Each row is followed by roughly how far along a hidden order it lies, from 0 to 20. A new part has a new order.
In the rows, 128 means zero.
[124  93 112 112 122 110 117 126 105 116 124 128 116 132 130 145 139 135
 167 137 149 157 178 154 166 161 135 145 143 184 175 174 147 146 152 149
 159 151 140 164 144 170 159 155 138 135 135 144 137 135 137 143 115 129
 131 130 133 132 125 122 127 122 128 110 127 136 126 132 130 169 132 121
 130 129 125 131 134] | 0
[161  77  98 102 130  87  91 117  80  97 117 118 101  85 116  68  79  88
 102  84 110 101  79  60 100  94 124 114 114 102 109  96 119 118 112 122
  91 129 108  96 121 114 115 116 107 111 104 113 130 109 125 126 108 101
 131 128 137 135 134 129 136 124 133 142 145 146 138 154 162 254 143 140
 140 147 153 142 181] | 10
[139 142 180 146 135 160 162 146 131 133 133 140 128 152 135 151 155 136
 165 143 141 159 182 157 133 151 130 136 134 144 146 135 133 128 129 138
 128 123 132 124 129 130 127 122 123 125 125 121 124 120 126 106 102 115
 123 121 125 119 119 108 120 118 119  90 117 120 118 115 122 120 125 115
 124 119 108 122  88] | 20
[ 96 103 119 114 104 100 119 122 101 105 118 120 101 112 122  90  99  99
 120  87 103 116 116 104  72  99 124 115 117  93 110  84 126 115 110 127
 119 112 129 110 127 134 126 127 132 130 135 139 131 139 140 141 119 150
 134 138 136 142 130 157 136 138 147 147 152 165 152 187 193 253 147 141
 156 144 161 142 177] | 11
[125 125 158 135 127 149 145 141 127 128 130 136 125 144 133 163 144 135
 161 135 138 152 174 146 132 146 131 136 136 155 157 150 142 138 149 151
 165 148 151 195 156 210 203 202 174 172 184 222 179 212 179 255 174 252
 170 179 166 182 167 255 170 168 182 245 196 209 174 240 247 255 154 154
 165 151 166 142 162] | 7
[ 84 116 134 120 108 117 136 129 111 112 125 126 117 125 125  91 125 114
 127 116 113 129 140 124  87 122 126 120 122 100 118 104 124 115 112 130
 116 112 131 112 126 127 121 119 126 127 127 124 124 125 128 113 108 129
 123 124 126 122 122 119 122 125 125 108 125 130 126 134 139 149 130 123
 134 124 123 127 119] | 11
[153 131 152 142 142 160 140 142 146 148 134 140 139 155 142 193 156 155
 188 148 155 161 179 161 169 152 134 140 140 159 153 145 139 134 139 136
 141 134 131 137 133 145 136 136 132 127 128 131 128 127 132 143 119 118
 128 127 126 129 120 112 123 123 124 104 120 125 126 117 116 133 126 119
 121 122 118 127 129] | 7
[162 143 177 148 140 166 147 144 129 131 129 134 122 135 129 121 126 118
 139 113 124 132 134 112  95 114 126 121 120 103 116  95 125 116 111 125
 109 114 124 104 122 119 114 113 119 120 119 115 122 115 125 108 104 111
 123 122 126 123 118 105 120 118 119  95 116 123 120 114 114 123 125 116
 122 118 110 122  93] | 11
[151 144 169 148 140 167 153 145 144 146 134 138 134 154 136 162 147 138
 156 139 136 145 157 138 125 132 129 130 129 123 132 118 130 124 122 130
 124 122 129 116 127 128 122 122 127 124 123 123 124 121 127 112 111 117
 125 123 125 124 120 110 122 122 119  95 116 121 118 115 112 107 123 115
 119 117 103 121  94] | 19
[125 112 130 124 121 125 117 127 113 117 122 124 112 123 127 107 107 110
 128  97 114 115 112 103  91 105 126 117 119 104 116  83 125 115 113 125
 116 116 125 104 121 127 121 121 126 125 124 129 127 126 134 131 115 129
 131 131 132 137 125 138 131 132 140 139 141 157 144 165 170 226 143 136
 153 140 152 138 166] | 16
[126 124 121 125 126 127 128 134 125 130 129 133 128 147 136 161 156 152
 174 158 155 168 189 174 182 170 136 150 147 191 175 180 147 147 155 145
 156 146 139 159 139 157 145 143 134 130 131 131 128 128 129 122 116 117
 124 123 124 121 118 101 121 118 117  92 102 113 113  98  98  89 120 113
 115 116 102 119  95] | 19
[133 132 139 140 133 156 144 141 157 160 138 145 148 183 150 255 199 190
 223 194 185 202 243 228 226 200 143 160 158 220 196 203 154 153 164 149
 171 144 143 164 140 159 142 139 137 130 132 133 126 122 134 115 120 118
 123 122 122 123 115 104 117 119 118  85 108 113 118  99  95  64 120 111
 112 114 101 120 104] | 7
[128 118 134 125 120 121 127 126 114 117 122 125 110 120 125  98 107 107
 121  99 113 119 117 110  91 103 125 119 120 105 117 100 126 119 115 126
 122 118 128 117 127 130 123 124 126 127 129 131 129 131 135 126 117 130
 130 131 131 133 125 131 127 128 133 124 130 140 134 144 143 166 132 127
 132 128 125 130 132] | 10
[158 140 161 147 146 168 145 144 149 149 135 140 136 158 139 183 156 147
 166 146 147 153 161 148 146 138 131 133 132 144 143 131 134 130 131 131
 130 130 128 128 129 135 127 128 129 126 124 129 126 124 129 122 117 120
 125 124 126 126 119 109 118 120 119  94 114 117 119 106 100  92 121 113
 113 116  98 120  92] | 11
[200 186 231 181 164 220 175 163 169 166 138 145 138 166 140 169 151 142
 160 130 134 143 143 125 111 119 128 122 124 113 119 101 126 118 115 124
 121 115 124 104 124 120 111 114 123 120 121 118 121 119 126 106 107 110
 122 121 123 121 115 102 117 119 117  86 110 117 117 104  99  87 121 110
 113 113  95 119  93] | 10
[157 117 143 136 137 144 130 136 127 133 127 134 126 148 134 172 145 142
 180 141 153 165 187 152 151 156 135 142 143 179 169 162 146 143 147 145
 155 144 135 151 139 164 148 146 137 132 131 137 132 128 136 132 115 115
 128 127 128 129 118 107 121 119 120  90 115 124 120 104 110 117 124 112
 115 118 102 122  97] | 11
[201 184 249 188 170 238 190 170 171 172 144 154 145 184 149 211 181 159
 194 154 151 169 192 162 141 152 132 136 134 149 151 131 137 129 131 140
 139 127 137 132 133 151 139 138 135 133 137 142 134 136 138 143 113 135
 131 131 132 130 124 126 126 125 127 109 126 137 127 128 129 139 128 113
 124 117 105 121  87] | 8
[155 120 148 130 132 130 126 134 110 118 124 129 112 125 129 122 119 116
 149 117 129 138 148 123 121 130 129 129 129 137 143 121 134 130 126 135
 125 130 127 122 130 136 127 125 123 120 119 123 124 116 128 109 101 105
 124 122 126 123 114  95 118 113 117  79 112 119 114 105 104 120 124 111
 115 117  97 121  94] | 13
[126 109 114 119 123 115 120 126 108 114 124 126 116 120 125 104 117 113
 127 112 124 129 123 112 114 118 127 124 124 121 124 112 127 124 123 128
 118 126 125 118 128 128 128 129 126 126 125 130 130 124 132 133 120 127
 130 129 132 131 127 128 130 126 130 128 129 132 128 132 132 162 129 126
 129 129 124 131 123] | 10
[117 120 139 129 119 132 137 133 124 124 125 129 121 139 131 126 135 127
 148 120 129 139 150 135 117 129 129 128 129 129 134 119 132 127 129 134
 133 123 134 130 132 144 131 135 134 132 135 138 131 135 139 141 119 140
 132 133 132 135 126 144 131 134 140 142 141 155 144 169 175 220 143 138
 151 142 161 142 177] | 6
[112 115 136 131 117 130 132 132 122 124 124 129 115 131 131 125 129 120
 149 114 123 139 144 133 106 123 127 124 127 120 132 110 133 111 121 132
 130 117 133 118 129 134 126 123 131 126 129 126 124 124 132 110 108 125
 124 125 125 127 117 116 122 123 124  96 119 133 126 132 132 145 130 118
 129 123 117 127 122] | 1
[123  97  96 118 109  98  95 112 111 111 112 117  97 115 128 112  89 102
 130  76 111 121 101 100  99  90 128 116 123 115 121  82 133 123 120 124
 127 119 125 111 127 141 112 123 136 123 126 134 125 126 142 133 122 118
 129 131 128 140 114 131 124 131 140 126 131 157 153 171 169 227 146 142
 152 152 184 152 252] | 12
[ 83 123 123 124 101 119 129 124 118 117 122 122 114 118 124  92 114 109
 114 102 107 118 125 114  77 110 124 117 118  90 107  87 123 114 112 124
 121 105 131 108 124 120 117 106 129 129 131 125 121 128 130 111 116 133
 125 125 123 125 118 122 121 127 126 109 122 129 128 127 136 116 126 120
 131 120 120 125 110] | 14
[126 126 136 129 130 128 130 130 127 126 128 128 126 130 127 117 120 123
 122 118 121 123 121 113 107 115 125 123 122 107 113 106 122 119 118 121
 111 118 121 105 121 112 111 112 118 120 118 112 119 112 121  98 114 108
 120 118 122 119 119 100 118 120 118  94 112 110 115  97  97  81 120 115
 113 117 102 120  88] | 12

Next part:
[140 154 125  96  94 168 105  62 129  80 110 174 144 140 181 123 147 151
 132 160  12 147 106] | 5
[136 124 133  90 111 198 103   1 132 130 104 196 147 165 192 136 165 237
 132 145 114 159 110] | 14
[145 140 126  90 172 161 138  83 145  95 104 148 121 126 128 110 120 146
 133 117  61 121 143] | 5
[133 123 116  89 144 183  96  11 148 143  98 168 126 143 124 142 146 225
 121 112 148 144 129] | 14
[129 143 119 109 133 135 185  93 125  84 107 151 134 115 112 106 149  86
 126 140  42 124 120] | 5
[123 143 101 107  73 131  75 108 123 130 136 139 128 125 121 136 120 143
 117 138  72 141 111] | 8
[137 146 112  97 128 133 163  80 117  76 124 158 130 124 114 107 111 121
 128 136   4 125 117] | 0
[137 130 126 113 126 146 109  79 128 113 132 151 132 142 160 132 113 172
 133 128  91 137 120] | 7
[134 110 138 101 190 171 191  29 142 137  95 161 130 139 114 107 157 161
 132 111 155 125 145] | 13
[143 166 120 147 154 140 120 197 178  42  89 117 106 101 108 162 161 122
 117 116 125 124 133] | 13
[130 136 130 106 145 140 110 153 135 137 116 114 124 116 116 102 136  93
 131 133  95 118 147] | 12
[132 147 121 187 126  68 155 246 131  57 152  94 112 107 112 164  98 100
 123 120 137 117 115] | 6
[126 109 112 115 135 136 139  54 126 158 136 144 122 138 103 130 105 192
 122 101 171 133 128] | 10
[143 121 148 126 177 172 110  91 158 125 103 143 124 146 161 139 146 198
 136 112 190 134 144] | 17
[132 120 134 149 146 170 185  21 159  88  91 181 134 147 145 177 192 225
 121 118 222 153 107] | 19
[121 122 135 130 155 154 217  67 142 113  83 151 138 121 104 121 202 102
 122 134 164 130 125] | 19
[143 133 122 113 180 169 195  33 157  72  89 173 123 132 115 141 157 193
 126 110 122 134 125] | 9
[132 120 142 123 177 135 209  96 128 111 106 134 133 125 114 101 146  96
 136 126 121 115 138] | 10
[125 101 145 142 139 130 151  90 119 163 138 136 137 149 153 130 128 162
 136 121 219 133 127] | 15
[120 125  98 127  98 132 107  77 138 143 128 143 121 128 103 168 138 189
 109 113 184 145 111] | 15
[146 128 106 100 171 149 186  13 140  77 118 176 117 138 106 142  98 221
 126  94  88 131 121] | 0
[104 102  95 151 100  57  94 209 110 220 182  64 104 107  35 152  66 114
 108  85 246 115 139] | 14
[116 120  99 124 131 112 161 118 132 148 125 118 114 107  41 137 128 120
 109 100 175 121 132] | 13
[127 122 139  98 169 139 148 137 127 161 109 113 127 117  98  77 138  65
 135 127 104 108 159] | 12
[138 114 147 116 135 184 113  15 138 131 114 179 142 169 197 143 148 233
 138 133 159 153 118] | 15
[126 142 119 113  97 131  83 152 130 136 125 119 128 119 125 124 135 107
 123 141  93 130 126] | 12
[119 143 131 112 140 150 251  65 126  77  77 168 148 109 100  88 209  32
 126 164  36 124 117] | 11
[130 110 146 156 166 142 195  70 146 115 109 152 133 143 136 155 167 181
 130 113 234 135 123] | 19
[131 140 128 130 129 135 125 148 136 109 119 127 126 122 130 130 137 115
 127 133 111 127 128] | 12
[134 125 143 123 177 120 175 155 123 117 120 117 128 119 120  85 117  66
 141 129  83 106 150] | 7
[119 125 114 126 127 140 133 104 142 149 108 129 124 117  87 143 162 131
 113 116 192 132 131] | 19
[119 138 109 124  92 124  86 157 131 142 129 115 123 115 103 140 135 113
 116 132 130 133 124] | 14
[141 114 148  97 212 192 189  16 156 124  75 169 130 141 129 109 177 179
 136 113 162 127 152] | 16
[106 123 128 164  94  98 172 169 116 142 130 113 140 114 104 137 170  60
 119 146 176 130 111] | 19
[122 132  95 121  95 120 102 114 110 140 137 129 118 119  87 154 120 158
 111 114 137 136 117] | 10
[127 137  98 107 124 112 181  89 117 102 132 141 123 112  76 117 107 110
 119 118  50 121 119] | 1
[122 117 112 112 132 106 110 154 118 177 150  99 114 115  77 115  86 112
 122 105 140 114 146] | 9
[120 146 127 152 105 112 115 201 138 112 119 103 126 106 115 139 164  66
 119 142 140 127 129] | 18
[129 134 132 114 159 149 175 109 142 109  94 139 128 117 110 114 168  97
 127 130 122 122 137] | 14
[138 138 133 102 139 155  81 126 139 127 115 130 126 131 153 116 127 137
 134 134  89 127 142] | 11
[139 131 122 127 157 130 169  87 133  87 128 147 122 132 123 135 106 174
 129 111 101 126 123] | 3
[140 137 145 132 177 158  79 182 172 125  96 105 111 122 134 140 151 146
 129 109 190 122 160] | 20
[140 124 132 105 127 151 112  63 122 123 137 161 134 153 173 127 104 197
 137 130  90 138 120] | 6
[143 120 128 103 190 156 180  45 144 101 107 162 120 136 116 120 123 183
 133 103 120 123 139] | 6
[130 113 138 182 137  84 134 195 125 123 162  99 118 133 135 161  91 150
 132 108 211 123 125] | 12
[131 160 109  94  83 167 104  69 137  86  97 166 138 124 144 130 171 134
 120 159  28 146 108] | 9
[133 116 138 162 169  86 187 158 128 105 144 116 121 129 117 139 104 134
 134 105 176 116 131] | 9
[119 130 124 129  70 140  49 137 129 161 134 126 134 134 152 151 151 148
 120 143 158 147 117] | 19
[126 147 111 109 126 155 124 115 153 105  93 136 122 110  95 137 175 121
 112 128 116 133 128] | 15
[149 134 127  83 172 178 125  49 147 107 101 161 121 140 143 115 119 191
 135 113  79 128 144] | 6
[124 132 135 126 153 153 164 124 148 122  89 129 130 115 104 122 192  85
 123 132 148 124 139] | 19
[120 114 123 127 132 107 170 111 111 147 141 128 130 126 101 115 113 113
 128 121 133 121 127] | 9
[133 143 121 109 126 127 152 121 119  94 122 139 132 120 125 102 121  87
 131 142  27 122 123] | 3
[138 145 129 143 156 112 148 187 142  76 124 117 116 114 118 131 122 108
 129 120 105 117 134] | 8
[124 123 131  98 166 148 160 112 135 155 100 123 126 113  85  91 157  79
 127 122 128 114 155] | 15
[139 149 126 111 164 168 143 107 166  83  79 144 120 116 116 131 175 133
 123 125 113 127 138] | 14
[129 164 123 135 113 136  78 223 164  89  96  99 117  99 117 148 176  81
 115 140 123 128 134] | 19
[130 146 128 105  79 162  56 106 127 126 119 147 139 136 176 125 148 143
 129 159  62 146 116] | 12
[130 142 134 158 109 108  52 255 140 128 137  83 119 117 144 148 125  99
 126 133 158 126 135] | 17
[127 139 108  98  98 135  66 124 129 149 132 124 122 123 113 126 112 139
 120 131 108 132 130] | 9
[129 123 131 147 132 135 157  94 140 107 121 148 131 139 139 160 147 175
 125 124 175 140 114] | 15
[134 119 148  99 215 177 255  13 143  95  68 178 141 129 112  86 198 107
 137 128 112 118 142] | 13
[128 135 132 129 142 137 127 152 141 120 110 118 125 118 118 123 153 100
 127 130 134 123 139] | 16
[135 125 138 127 163 177 142  54 159 119  90 159 129 141 144 147 178 193
 127 119 190 140 131] | 19
[125 144 113 103 139 149 156 114 144 112  90 134 123 103  78 114 172  80
 116 130  92 122 135] | 13
[133 153 131 161 133 111  65 255 161 102 121  74 107 103 120 154 139  89
 121 122 160 119 144] | 18
[106 113 133 168  71 100  60 199 118 193 154  91 130 133 141 160 139 119
 120 137 241 140 120] | 20
[129 143 122 128 105 157  97 105 149 104 106 150 131 131 140 156 170 163
 119 137 138 146 114] | 17
[133 120  97 114 144 114 161  70 123 121 148 142 111 128  77 140  64 195
 120  88 114 123 123] | 0
[130 116 135 125 159 145 163  82 135 133 113 144 130 136 128 126 143 151
 131 119 168 129 135] | 14
[125 116 130 111 161 160 166  61 144 143  98 144 129 131 101 125 169 151
 123 117 175 130 137] | 17
[136 131 124 142 160 130 194  89 139  78 115 152 122 129 118 145 134 161
 127 112 134 128 119] | 8
[136 141 104  99 148 152 168  45 140  80 104 165 122 121  95 127 131 159
 121 114  64 130 122] | 4
[115 124 131 157 106  85 191 155  98 115 148 120 141 121 122 117 124  67
 131 145 110 123 110] | 8
[129 118 143 129 144 153 111 109 141 156 111 125 129 138 149 133 148 152
 132 126 187 134 140] | 20
[142 143 125 139 130 118 123 151 129  71 142 131 121 130 147 133  93 150
 133 122  68 127 118] | 2
[113 106 124 127 132 114 129 134 121 196 136 107 122 123  81 124 126 108
 121 112 201 121 142] | 18
[122 116  89 119 149 122 183  65 139 135 125 146 108 116  35 156 119 184
 109  80 187 128 126] | 9
[149 163 118 123 157 156 149 122 163  25  93 151 117 117 129 143 141 149
 125 123  52 128 122] | 5
[135 130 126  93 160 177 110  75 156 137  91 142 124 127 115 123 159 160
 124 119 141 130 147] | 16
[111 113  99 132 100  73  36 248 119 221 172  48  99 101  46 134  67  93
 111  92 206 109 156] | 15
[124 148 120 105 109 131 136 156 124 119 110 122 132 105 105  97 152  43
 124 150  38 119 131] | 10
[135 121 129 127 154 176 181   4 153  93  94 188 134 149 143 159 177 237
 124 118 179 150 111] | 15
[131 130 131 146 132 132 133 126 140 105 123 137 126 133 140 156 136 166
 126 121 168 137 119] | 14
[133 120 120 118 142 121 150  93 118 128 141 141 124 134 119 124  93 157
 131 112 115 125 127] | 4
[116 114 100 117  95 115   1 189 137 227 154  74 101 118  78 157  89 161
 109  94 221 129 152] | 20
[138 117 142 146 176 122 143 156 137 123 131 119 118 133 133 137 108 156
 136 105 182 119 143] | 12
